Below are the code and all the weights of a small trained network. Each question names an input and a target symbol and asks about switching units off, where a switched-off unit gives its printed mean instead of its output.

import numpy as np


def w(rows, s, z=0):
    codes = np.array(rows[::2]) - 128.0
    scale = np.full(codes.shape[1], s)
    scale[-1] = z or s
    return codes * scale


def f(y):
    return np.maximum(y, 0)


def softmax(a):
    e = np.exp(a - a.max(-1, keepdims=True))
    return e / e.sum(-1, keepdims=True)


def log_softmax(a):
    a = a - a.max(-1, keepdims=True)
    return a - np.log(np.exp(a).sum(-1, keepdims=True))


def net(x, mask):
    ids = ['αβγεζηθξπσφψω'.index(c) for c in x.split()]
    T = len(ids)
    res = E[ids] + P[:T]
    u = 0
    for l in range(2):
        r = res
        for j in range(2):
            rows = slice(2 * j, 2 * j + 2)
            q, k, v = (r @ M[l][rows].T for M in (Q, K, V))
            z = softmax(np.where(np.tri(T) > 0, q @ k.T / 2**0.5, -1e9)) @ v
            o = O[l][rows]
            res = res + np.where(mask[u + j], z, o[:, -1]) @ o[:, :-1]
        u += 2
        y = f(res @ A[l][:, :-1].T + A[l][:, -1])
        res = res + np.where(mask[u : u + 4], y, B[l][:, -1]) @ B[l][:, :-1]
        u += 4
    return log_softmax(res[-1] @ U[:, :-1].T + U[:, -1])


Q, K, V, O, A, B = {}, {}, {}, {}, {}, {}
E = w([
[187,139,159,105,144,70,169,133,165,88,176,135],'α',
[131,190,130,149,69,109,129,194,109,103,208,177],'β',
[154,140,91,128,91,86,111,163,49,37,98,142],'γ',
[119,121,135,144,82,85,99,142,169,54,231,177],'ε',
[152,75,79,126,113,49,29,138,134,8,85,90],'ζ',
[148,190,122,194,131,129,107,130,146,131,88,220],'η',
[111,96,152,195,74,125,48,183,152,169,196,104],'θ',
[38,160,155,123,109,146,169,101,118,65,129,232],'ξ',
[83,159,159,97,156,172,167,129,79,127,175,134],'π',
[117,107,159,186,143,149,222,152,56,188,145,103],'σ',
[96,129,120,197,118,64,189,164,136,73,57,137],'φ',
[84,197,186,152,133,76,117,177,221,124,69,142],'ψ',
[41,192,72,136,159,133,154,178,199,101,138,130],'ω',
],0.017)
P = w([
[151,161,97,58,122,16,144,24,58,220,186,39],'0',
[116,169,113,117,133,2,119,84,99,192,124,98],'1',
[117,190,124,143,148,45,97,60,97,127,130,92],'2',
[110,151,125,154,168,63,125,119,91,165,140,132],'3',
[124,163,139,157,166,93,109,104,107,112,142,113],'4',
[117,131,135,156,180,108,129,154,105,136,141,140],'5',
[131,132,153,159,176,142,115,136,118,92,140,113],'6',
[129,100,157,155,192,154,136,183,123,120,139,135],'7',
[143,108,172,158,186,185,115,164,136,71,131,108],'8',
[143,79,170,150,204,198,138,211,139,98,128,126],'9',
[156,89,188,149,197,231,118,192,155,56,136,104],'10',
[151,58,184,142,206,231,132,230,159,55,112,117],'11',
],0.0099)
Q[0] = w([
[158,209,140,178,57,192,135,29,150,87,123,36],'0.h0',
[142,175,155,254,245,149,94,127,103,58,161,125],'0.h0',
[136,124,124,111,100,132,142,113,136,143,114,120],'0.h1',
[128,129,179,108,140,111,99,129,107,137,125,140],'0.h1',
],0.03)
K[0] = w([
[61,11,99,7,188,3,125,242,99,219,132,224],'0.h0',
[195,106,89,181,252,155,75,147,127,159,114,253],'0.h0',
[113,146,86,112,99,70,113,73,110,176,141,134],'0.h1',
[108,132,111,150,140,127,145,126,130,124,133,112],'0.h1',
],0.025)
V[0] = w([
[136,107,119,103,181,127,148,57,251,162,138,155],'0.h0',
[203,103,51,103,88,188,130,78,123,176,68,156],'0.h0',
[140,143,176,93,175,133,51,125,77,149,179,149],'0.h1',
[132,137,121,144,68,140,112,115,139,90,113,185],'0.h1',
],0.02)
O[0] = w([
[130,34,109,215,59,158,182,140,110,238,147,189,119],'0.h0',
[108,92,128,83,193,91,139,228,107,198,177,254,1],'0.h0',
[133,24,210,158,228,92,110,78,116,152,53,99,151],'0.h1',
[116,84,203,45,81,83,165,205,152,195,123,111,210],'0.h1',
],0.0079,0.0044)
A[0] = w([
[61,202,196,128,151,240,68,127,82,218,144,86,2],'0.n0',
[84,154,200,203,104,124,110,152,103,78,91,190,84],'0.n1',
[196,83,60,107,128,100,146,162,55,105,127,62,144],'0.n2',
[141,236,198,70,107,248,110,105,5,209,21,170,196],'0.n3',
],0.011,0.0018)
B[0] = w([
[56,149,149,72,101,95,156,213,144,164,116,255,165],'0.n0',
[131,110,90,174,240,149,163,140,81,175,135,136,254],'0.n1',
[115,143,191,148,117,141,169,76,237,173,159,191,190],'0.n2',
[165,125,24,114,20,77,154,147,213,34,93,10,190],'0.n3',
],0.0077,0.0099)
Q[1] = w([
[119,155,48,85,159,195,19,107,226,245,68,101],'1.h0',
[150,161,147,35,131,215,64,39,82,209,171,155],'1.h0',
[15,64,41,1,113,212,42,46,89,165,136,111],'1.h1',
[2,46,92,183,118,96,61,124,205,60,236,162],'1.h1',
],0.0059)
K[1] = w([
[106,130,135,137,114,62,157,104,83,112,140,152],'1.h0',
[95,150,71,115,105,11,126,61,83,174,124,111],'1.h0',
[134,191,126,149,108,2,133,67,86,177,143,134],'1.h1',
[158,152,149,114,144,191,154,139,137,137,107,123],'1.h1',
],0.015)
V[1] = w([
[153,111,68,129,126,100,123,99,218,119,90,130],'1.h0',
[157,73,129,114,103,98,172,91,73,30,187,142],'1.h0',
[162,136,147,198,128,104,29,171,171,143,177,96],'1.h1',
[250,195,146,139,145,110,195,142,88,167,95,120],'1.h1',
],0.02)
O[1] = w([
[102,85,119,122,144,158,128,195,88,145,166,113,254],'1.h0',
[135,185,118,142,141,147,136,135,138,172,72,188,83],'1.h0',
[128,86,86,95,125,122,167,96,209,142,144,184,173],'1.h1',
[181,176,245,114,132,232,160,119,143,71,144,160,165],'1.h1',
],0.011,0.014)
A[1] = w([
[155,164,208,59,154,117,150,248,170,189,85,165,111],'1.n0',
[196,25,212,39,205,110,155,160,114,248,20,120,90],'1.n1',
[110,149,211,121,149,116,181,195,243,200,48,33,162],'1.n2',
[124,122,147,155,179,150,109,79,108,129,95,34,2],'1.n3',
],0.014,0.0078)
B[1] = w([
[18,52,52,141,68,73,46,130,86,80,92,179,253],'1.n0',
[192,215,119,47,126,217,206,165,135,122,17,29,220],'1.n1',
[31,205,195,151,132,93,79,65,92,186,223,168,233],'1.n2',
[245,45,138,108,92,101,131,196,254,123,37,164,165],'1.n3',
],0.0082,0.02)
U = w([
[109,63,150,229,219,214,146,97,82,209,79,220,214],'α',
[129,217,151,122,113,84,111,52,182,90,103,134,129],'β',
[127,194,105,92,165,96,60,123,121,93,129,147,41],'γ',
[76,194,106,191,104,102,198,95,162,224,79,172,114],'ε',
[132,170,60,101,236,63,181,243,95,181,200,176,254],'ζ',
[79,83,237,78,150,127,194,199,139,111,177,166,56],'η',
[120,144,70,125,108,55,165,15,149,63,63,106,106],'θ',
[145,170,166,141,45,81,80,152,60,195,114,71,107],'ξ',
[146,169,94,127,116,100,132,202,187,174,73,187,31],'π',
[137,202,109,151,254,192,76,115,123,54,69,79,182],'σ',
[125,246,73,42,18,199,102,155,154,107,150,145,73],'φ',
[156,105,143,80,39,178,196,67,178,128,159,84,165],'ψ',
[164,142,19,230,39,79,115,129,72,85,151,137,151],'ω',
],0.0055,0.0047)

Each question gives the input, a string of symbols that net reads in full, and the target symbol t.
The units are the heads (2 rows each of Q, K, V and O) and the neurons (one row each of A and B). Each row of codes is followed by its name. A weight is (code - 128) times the scale printed after its matrix; where a second scale follows, it is the last column's (O, A, B and U).
mask holds one flag per unit, layer by layer, with each layer's heads first. A switched-off unit (its flag False) gives its mean, the last column of its rows in O or B, instead of its output. The means were averaged over made-up inputs and are rounded, as every weight is.
A unit's drop is (log p(t) with every unit on - log p(t) with that unit switched off) / (log p(t) with every unit on - log p(t) with every unit switched off).
The circuit of an input: a set's keep is (log p(t) with only the set's units on - log p(t) with every unit switched off) / (log p(t) with every unit on - log p(t) with every unit switched off). Starting from all 12 units, units are removed one at a time, each time the one whose removal leaves the highest keep (on an exact tie, the one counted first), for as long as the keep stays at least 0.8.
circuit, biggest first: the units of the circuit, biggest drop first
k most important neurons: the k neurons with the biggest drops, biggest first
heads that matter: for each layer, one digit per head in row order, 1 if its drop is at least 0.15 and else 0, layers parted by /
input β ε σ, target ε: circuit, biggest first => (1.h0 1.n2)
input ω ζ φ α, target φ: circuit, biggest first => (0.h1)
input ε β φ, target β: circuit, biggest first => (0.h0 1.n2)
input ω ε π η η σ ζ, target σ: 3 most important neurons => (0.n0 1.n2 1.n0)
input ε η ε γ π ε α, target σ: 2 most important neurons => (1.n1 0.n3)
input φ α π η θ η, target θ: circuit, biggest first => (1.h0 1.h1)
input ξ π π η ψ ε ζ β ξ ε ξ η, target ξ: circuit, biggest first => (0.h1 1.h1)
input π ζ α σ ζ φ ζ ξ ε β, target ε: heads that matter => 00 / 11
input ε α β β ψ ε, target ψ: heads that matter => 10 / 00
input η α η γ ε σ π, target σ: heads that matter => 01 / 11
input η α η β, target η: heads that matter => 00 / 11
input ζ ξ η, target ξ: heads that matter => 01 / 01
input σ ω ψ η, target ζ: heads that matter => 11 / 10
input ξ η ε ψ ε ξ φ ε ω π, target ζ: most important neuron => (1.n0)
input ζ π α ζ ε β π θ, target π: circuit, biggest first => (1.n3 0.h1 0.h0)
input β ψ ε ζ β β η, target φ: heads that matter => 11 / 01
input η ε ζ σ ω ω φ η ω σ π β, target π: heads that matter => 01 / 11
input ζ θ α θ ζ η φ ζ ξ φ ζ, target ω: 2 most important neurons => (1.n1 0.n1)
input η α β φ φ, target ω: circuit, biggest first => (0.h1 1.n0 0.h0 1.h1)
input η θ β ω ω σ ψ, target ζ: circuit, biggest first => (0.h0)
input ζ φ ε, target φ: heads that matter => 11 / 10
input π γ ξ ξ α θ β α, target β: circuit, biggest first => (1.n2 0.h0)
input β η η β η ε η ω η ε ω, target ζ: heads that matter => 00 / 01
input θ γ η ε σ ε η η, target φ: heads that matter => 01 / 01
input ω η η ε ε η π ξ, target σ: heads that matter => 01 / 00
input σ φ η ζ ξ ε γ η η π ε, target σ: heads that matter => 01 / 00
